Below is a small trained network, with its code and all its weights. Each question gives an input and a class and asks what happens when units are switched off, that is, made to give their printed mean instead of their output.

import numpy as np


def w(rows, s, z=0):
    codes = np.array(rows[::2]) - 128.0
    scale = np.full(codes.shape[1], s)
    scale[-1] = z or s
    return codes * scale


def f(y):
    return y / 2 * (1 + np.tanh(0.7978845608 * (y + 0.044715 * y**3)))


def log_softmax(a):
    a = a - a.max(-1, keepdims=True)
    return a - np.log(np.exp(a).sum(-1, keepdims=True))


def net(x, mask):
    res = np.array(x, float).reshape(1, 6) / 4 @ E
    y = f(res @ A[0][:, :-1].T + A[0][:, -1])
    res = res + np.where(mask, y, B[0][:, -1]) @ B[0][:, :-1]
    return log_softmax(res[-1] @ U[:, :-1].T + U[:, -1])


A, B = {}, {}
E = w([
[89,91,14,211,51,142,118,167,140,134,238,141],'x0',
[110,124,182,126,178,161,148,129,178,161,195,254],'x1',
[93,28,127,208,125,86,124,97,129,212,50,150],'x2',
[160,139,162,151,60,5,100,168,136,64,138,215],'x3',
[216,180,82,135,75,134,182,101,188,181,93,141],'x4',
[157,108,211,107,71,139,43,230,158,212,146,90],'x5',
],0.0099)
A[0] = w([
[42,67,213,117,178,135,133,129,119,104,219,153,101],'N0',
[153,166,140,112,146,157,145,172,86,50,188,80,140],'N1',
[182,142,171,148,150,125,101,164,152,125,189,76,46],'N2',
[199,93,164,137,19,103,146,126,131,83,136,198,87],'N3',
[113,129,79,172,183,110,174,68,110,27,142,145,86],'N4',
[70,117,120,158,146,105,42,163,23,55,113,46,99],'N5',
[136,136,171,155,125,168,61,179,111,151,128,142,119],'N6',
[102,124,92,185,157,127,174,69,117,45,64,168,105],'N7',
[241,244,59,158,88,133,168,56,225,189,89,156,80],'N8',
[111,120,115,116,178,189,163,133,120,188,137,125,120],'N9',
[163,147,146,174,116,49,120,139,129,100,121,177,107],'N10',
[62,18,171,192,122,64,102,76,118,164,82,120,156],'N11',
[169,142,122,105,88,156,80,126,146,30,125,167,59],'N12',
[117,163,126,118,178,103,148,76,125,99,91,145,66],'N13',
[86,66,42,121,88,126,108,183,162,156,208,102,98],'N14',
[92,108,196,132,203,152,121,127,77,155,204,227,94],'N15',
[115,75,102,176,128,124,118,125,154,162,40,147,105],'N16',
[107,134,105,182,142,155,145,59,110,90,172,153,123],'N17',
[207,129,158,118,57,141,156,139,183,193,121,116,72],'N18',
[109,170,62,105,81,169,152,187,117,101,216,122,103],'N19',
[156,151,172,160,148,192,194,124,242,167,177,223,88],'N20',
[126,131,107,138,155,216,172,112,122,195,150,85,90],'N21',
[167,215,166,89,134,158,124,136,119,73,143,99,113],'N22',
[181,103,149,131,112,68,121,166,112,102,121,148,73],'N23',
[179,94,156,139,79,200,89,178,163,159,136,133,70],'N24',
[121,150,149,100,136,169,135,158,143,45,174,102,126],'N25',
[144,145,241,52,189,105,102,103,94,142,37,124,78],'N26',
[121,98,91,88,163,185,85,96,100,151,127,50,132],'N27',
[138,57,131,158,147,69,143,94,107,204,135,113,51],'N28',
[87,96,152,124,169,213,148,133,123,169,147,86,132],'N29',
[108,122,151,143,110,137,36,190,183,144,137,60,81],'N30',
[138,111,223,122,123,153,93,146,176,137,151,83,91],'N31',
[98,133,176,183,144,61,75,179,79,51,132,151,110],'N32',
[87,111,101,189,102,139,97,105,151,126,201,101,49],'N33',
[189,145,107,179,34,119,115,100,72,81,80,2,106],'N34',
[140,164,119,176,159,63,98,165,99,142,99,187,118],'N35',
[145,115,160,143,173,106,42,195,119,177,149,100,74],'N36',
[134,99,96,159,148,153,148,175,110,123,183,151,143],'N37',
[113,127,132,96,81,125,91,200,128,185,96,103,68],'N38',
[70,100,64,208,61,137,83,122,145,120,156,127,83],'N39',
[44,81,196,109,177,139,74,110,78,87,148,134,2],'N40',
],0.0089,0.0036)
B[0] = w([
[153,95,133,162,85,128,91,82,103,110,92,101,207],'N0',
[179,107,169,175,172,173,133,148,159,147,165,120,206],'N1',
[101,118,133,167,155,156,135,130,110,135,121,142,167],'N2',
[131,76,146,100,100,115,172,149,97,99,161,128,198],'N3',
[25,164,72,122,118,213,143,120,49,149,120,201,205],'N4',
[173,98,121,161,75,106,59,82,109,115,61,51,211],'N5',
[111,162,68,155,116,165,139,116,82,119,124,141,179],'N6',
[90,155,97,169,141,171,131,154,85,141,148,179,203],'N7',
[123,109,199,210,41,107,77,40,90,113,148,2,242],'N8',
[133,98,154,110,93,109,151,180,132,49,134,146,183],'N9',
[114,128,178,72,76,125,157,190,124,100,157,146,186],'N10',
[147,113,174,162,189,216,89,184,200,166,166,100,223],'N11',
[141,115,167,114,137,157,153,176,139,108,139,150,170],'N12',
[97,175,114,133,155,131,144,120,115,146,142,127,178],'N13',
[112,165,113,90,166,56,162,58,155,153,136,165,203],'N14',
[195,97,94,125,124,110,58,137,129,138,25,171,214],'N15',
[142,114,155,154,164,171,119,169,176,145,180,93,187],'N16',
[83,125,115,145,121,127,129,103,82,132,108,143,176],'N17',
[93,134,155,181,91,146,95,63,76,129,131,83,200],'N18',
[112,131,147,135,183,128,134,119,208,155,148,110,203],'N19',
[222,58,28,139,153,98,72,156,135,142,13,197,233],'N20',
[124,70,162,78,63,98,175,207,110,57,188,140,199],'N21',
[165,110,163,171,184,172,128,136,185,184,174,136,207],'N22',
[97,86,130,117,105,116,190,180,129,93,155,167,172],'N23',
[87,169,100,118,156,145,141,119,59,117,130,164,194],'N24',
[141,119,148,165,156,180,111,157,160,185,164,63,193],'N25',
[68,199,114,76,238,9,195,46,188,193,153,181,248],'N26',
[118,68,155,82,76,81,161,202,124,76,118,137,199],'N27',
[138,131,159,177,175,164,125,176,169,175,183,118,173],'N28',
[124,58,183,62,65,105,174,161,96,80,143,136,197],'N29',
[80,156,105,156,126,154,142,119,82,120,103,173,196],'N30',
[77,183,87,129,149,138,131,118,88,117,130,155,189],'N31',
[150,107,179,90,61,104,139,148,101,65,154,121,198],'N32',
[92,178,147,108,146,71,191,57,193,147,115,153,168],'N33',
[241,42,29,93,195,104,71,146,131,117,37,249,227],'N34',
[123,80,127,101,120,141,147,158,127,85,159,126,166],'N35',
[72,187,86,136,111,181,122,126,90,151,148,155,187],'N36',
[142,132,130,129,163,101,139,95,173,146,104,125,165],'N37',
[111,183,62,145,145,171,141,134,84,147,134,151,184],'N38',
[128,182,152,134,179,70,162,95,171,135,126,115,189],'N39',
[139,143,164,148,56,91,54,56,135,106,127,13,191],'N40',
],0.0081,0.014)
U = w([
[96,164,119,123,179,11,190,63,210,158,133,149,78],'0',
[62,153,60,164,126,212,139,124,28,141,130,161,104],'1',
[230,65,55,141,137,90,63,146,127,131,35,164,122],'2',
[122,65,170,97,59,80,193,210,110,92,170,137,107],'3',
[151,103,165,184,175,233,108,160,231,170,185,110,109],'4',
[140,105,152,181,52,98,61,35,96,128,111,71,199],'5',
[137,108,97,115,127,84,104,119,149,155,147,127,253],'6',
],0.011,0.0049)

Each question gives the input, the list of numbers given to net, and the class t.
The units are the neurons (one row each of A and B). Each row of codes is followed by its name. A weight is (code - 128) times the scale printed after its matrix; where a second scale follows, it is the last column's (A, B and U).
mask holds one flag per neuron, in row order. A switched-off neuron (its flag False) gives its mean, the last column of its row in B, instead of its output. The means were averaged over made-up inputs and are rounded, as every weight is.
A unit's drop is (log p(t) with every unit on - log p(t) with that unit switched off) / (log p(t) with every unit on - log p(t) with every unit switched off).
The circuit of an input: a set's keep is (log p(t) with only the set's units on - log p(t) with every unit switched off) / (log p(t) with every unit on - log p(t) with every unit switched off). Starting from the 12 units with the biggest drops (on a tie, the unit counted first), units are removed one at a time, each time the one whose removal leaves the highest keep (on an exact tie, the one counted first), for as long as the keep stays at least 0.8.
units of the circuit, in order: the units of the circuit, biggest drop first
most important unit: the unit with the biggest drop
k most important neurons: the k neurons with the biggest drops, biggest first
drop of u: that unit's drop, to one decimal
input [-6,-7,-3,2,8,-4], class 5: units of the circuit, in order -> (N8)
input [-8,-8,-4,6,-1,-4], class 0: 3 most important neurons -> (N26 N20 N15)
input [7,-8,6,7,-8,0], class 2: 2 most important neurons -> (N34 N5)
input [7,6,4,3,3,5], class 0: 3 most important neurons -> (N14 N39 N33)
input [-3,8,5,4,-8,-6], class 2: 2 most important neurons -> (N15 N8)
input [4,-7,0,-2,-6,1], class 2: 2 most important neurons -> (N34 N8)
input [5,1,7,2,2,6], class 4: 4 most important neurons -> (N11 N26 N16 N28)
input [-4,3,-6,1,6,-5], class 4: 2 most important neurons -> (N22 N5)
input [7,8,0,5,8,4], class 2: 2 most important neurons -> (N20 N26)
input [-4,7,2,5,-3,6], class 2: 3 most important neurons -> (N15 N20 N4)
input [2,-6,-8,3,7,2], class 4: 2 most important neurons -> (N22 N20)
input [-7,7,4,3,-1,7], class 0: 3 most important neurons -> (N26 N34 N4)
input [4,-3,4,2,-7,7], class 1: 2 most important neurons -> (N36 N30)
input [8,5,1,-5,-3,8], class 0: most important unit -> N14
input [0,-7,-7,-2,-1,2], class 2: 3 most important neurons -> (N34 N5 N11)
input [0,6,-1,-1,3,-7], class 1: 2 most important neurons -> (N4 N34)
input [-1,5,3,-4,-4,-2], class 2: drop of N8 -> 0.3
input [5,-3,-1,-3,-7,-2], class 5: drop of N5 -> 1.0
input [8,4,-6,5,6,6], class 0: drop of N14 -> 0.1
input [4,-3,3,-2,8,-1], class 5: drop of N36 -> 0.0
input [4,5,7,-7,7,-2], class 3: most important unit -> N21
